Below is a small trained network, with its code and all its weights. Each question gives an input and a class and asks what happens when units are switched off, that is, made to give their printed mean instead of their output.

import numpy as np


def w(rows, s, z=0):
    codes = np.array(rows[::2]) - 128.0
    scale = np.full(codes.shape[1], s)
    scale[-1] = z or s
    return codes * scale


def norm(h):
    return h / np.sqrt((h * h).mean(-1, keepdims=True) + 1e-5)


def f(y):
    return y / 2 * (1 + np.tanh(0.7978845608 * (y + 0.044715 * y**3)))


def log_softmax(a):
    a = a - a.max(-1, keepdims=True)
    return a - np.log(np.exp(a).sum(-1, keepdims=True))


def net(x, mask):
    res = np.array(x, float).reshape(1, 3) / 4 @ E
    u = 0
    for l in range(2):
        y = f(norm(res) @ A[l][:, :-1].T + A[l][:, -1])
        res = res + np.where(mask[u : u + 7], y, B[l][:, -1]) @ B[l][:, :-1]
        u += 7
    return log_softmax(norm(res)[-1] @ U[:, :-1].T + U[:, -1])


A, B = {}, {}
E = w([
[170,99,133,234,169,129,88,253,131,105],'x0',
[84,184,112,213,61,51,7,173,135,229],'x1',
[85,253,14,166,89,53,108,202,146,169],'x2',
],0.0015)
A[0] = w([
[119,221,41,198,57,54,48,185,108,197,3],'0.n0',
[113,151,126,210,97,76,47,195,136,190,28],'0.n1',
[104,216,5,90,128,93,243,163,176,81,12],'0.n2',
[30,178,127,50,89,71,108,40,124,202,73],'0.n3',
[84,177,141,108,51,80,95,111,124,226,21],'0.n4',
[164,63,166,179,215,144,129,205,102,106,179],'0.n5',
[155,81,166,60,124,175,168,36,88,107,50],'0.n6',
],0.0026,0.0017)
B[0] = w([
[54,106,146,97,177,91,146,156,191,96,250],'0.n0',
[82,174,145,101,129,67,82,124,155,196,199],'0.n1',
[149,175,113,111,154,177,100,164,48,254,188],'0.n2',
[193,83,117,179,99,142,130,125,116,74,185],'0.n3',
[125,102,91,178,142,124,101,120,146,80,151],'0.n4',
[149,149,109,141,57,141,155,127,150,113,226],'0.n5',
[47,126,153,105,156,61,153,135,180,117,198],'0.n6',
],0.0043,0.0024)
A[1] = w([
[141,156,158,156,76,121,61,142,139,233,79],'1.n0',
[130,81,83,183,126,97,64,26,104,89,7],'1.n1',
[128,159,111,141,91,98,142,81,158,107,101],'1.n2',
[168,206,92,139,149,151,130,196,47,184,70],'1.n3',
[47,162,112,131,235,58,73,165,145,150,66],'1.n4',
[64,106,170,6,207,133,147,65,147,104,57],'1.n5',
[137,205,53,47,226,183,136,125,2,198,32],'1.n6',
],0.004,0.002)
B[1] = w([
[142,149,139,137,162,118,118,127,70,192,186],'1.n0',
[160,124,104,35,78,134,78,105,90,137,124],'1.n1',
[155,79,151,106,148,133,121,119,108,128,134],'1.n2',
[99,154,122,35,157,162,128,88,89,156,195],'1.n3',
[84,102,66,164,105,101,152,130,162,69,251],'1.n4',
[81,164,168,90,132,62,152,109,122,202,237],'1.n5',
[116,2,104,152,184,193,130,147,75,104,223],'1.n6',
],0.0056,0.0027)
U = w([
[219,105,182,195,93,190,202,161,207,15,145],'0',
[142,172,136,132,170,149,97,91,147,113,2],'1',
[197,76,112,51,43,104,22,40,97,106,136],'2',
[59,126,255,42,156,37,229,63,164,179,157],'3',
[84,55,58,86,231,233,157,144,44,138,161],'4',
[196,172,210,216,114,112,65,163,100,239,112],'5',
[17,152,42,202,121,9,89,177,232,108,164],'6',
[156,253,108,99,138,177,140,165,119,155,85],'7',
],0.0077,0.0061)

Each question gives the input, the list of numbers given to net, and the class t.
The units are the neurons (one row each of A and B). Each row of codes is followed by its name. A weight is (code - 128) times the scale printed after its matrix; where a second scale follows, it is the last column's (A, B and U).
mask holds one flag per neuron, layer by layer. A switched-off neuron (its flag False) gives its mean, the last column of its row in B, instead of its output. The means were averaged over made-up inputs and are rounded, as every weight is.
A unit's drop is (log p(t) with every unit on - log p(t) with that unit switched off) / (log p(t) with every unit on - log p(t) with every unit switched off).
The circuit of an input: a set's keep is (log p(t) with only the set's units on - log p(t) with every unit switched off) / (log p(t) with every unit on - log p(t) with every unit switched off). Starting from the 12 units with the biggest drops (on a tie, the unit counted first), units are removed one at a time, each time the one whose removal leaves the highest keep (on an exact tie, the one counted first), for as long as the keep stays at least 0.8.
circuit, biggest first: the units of the circuit, biggest drop first
most important unit: the unit with the biggest drop
top k neurons: the k neurons with the biggest drops, biggest first
top k neurons in layer l: the k neurons of layer l with the biggest drops, biggest first
drop of u: that unit's drop, to one decimal
input [-8,3,-4], class 2: most important unit => 0.n3
input [-6,-8,7], class 4: circuit, biggest first => 1.n6, 0.n2
input [-6,7,-1], class 2: circuit, biggest first => 0.n3, 1.n1
input [8,-6,3], class 7: circuit, biggest first => 1.n6, 0.n0, 1.n4
input [-3,-2,2], class 4: circuit, biggest first => 0.n2, 1.n6
input [3,-3,-3], class 0: top 3 neurons => 0.n5, 0.n1, 0.n0
input [0,4,-5], class 5: circuit, biggest first => 0.n0, 1.n0
input [6,-8,-5], class 0: top 2 neurons => 0.n1, 0.n5
input [2,-5,0], class 3: top 2 neurons in layer 0 => 0.n3, 0.n6
input [-5,1,0], class 2: circuit, biggest first => 1.n1, 0.n3
input [4,-8,-2], class 3: top 3 neurons in layer 1 => 1.n5, 1.n6, 1.n4
input [1,-1,2], class 4: top 2 neurons => 0.n2, 1.n6
input [-4,2,2], class 2: top 3 neurons => 0.n3, 1.n1, 0.n6
input [3,-5,-2], class 3: top 3 neurons => 0.n3, 0.n6, 1.n5
input [0,1,-1], class 5: most important unit => 0.n0
input [-8,1,-1], class 2: top 2 neurons => 0.n3, 0.n0
input [4,2,-2], class 5: top 3 neurons => 0.n5, 0.n6, 1.n0
input [8,2,-6], class 0: top 2 neurons in layer 0 => 0.n2, 0.n5
input [-2,5,-5], class 2: top 2 neurons => 1.n1, 0.n2
input [3,0,-6], class 0: top 2 neurons in layer 0 => 0.n5, 0.n0
input [3,-6,0], class 0: top 2 neurons => 0.n1, 0.n5
input [-3,-2,8], class 4: most important unit => 0.n2
input [-2,8,-7], class 2: top 2 neurons in layer 0 => 0.n2, 0.n4
input [-4,7,-8], class 2: top 3 neurons => 0.n0, 1.n1, 0.n3
input [5,5,-8], class 5: top 2 neurons in layer 0 => 0.n0, 0.n3
input [-7,4,-2], class 2: top 2 neurons => 1.n1, 0.n3
input [4,-8,8], class 4: most important unit => 1.n6
input [1,-4,-1], class 3: drop of 0.n4 => 0.0
input [2,2,-6], class 0: drop of 0.n0 => 0.9
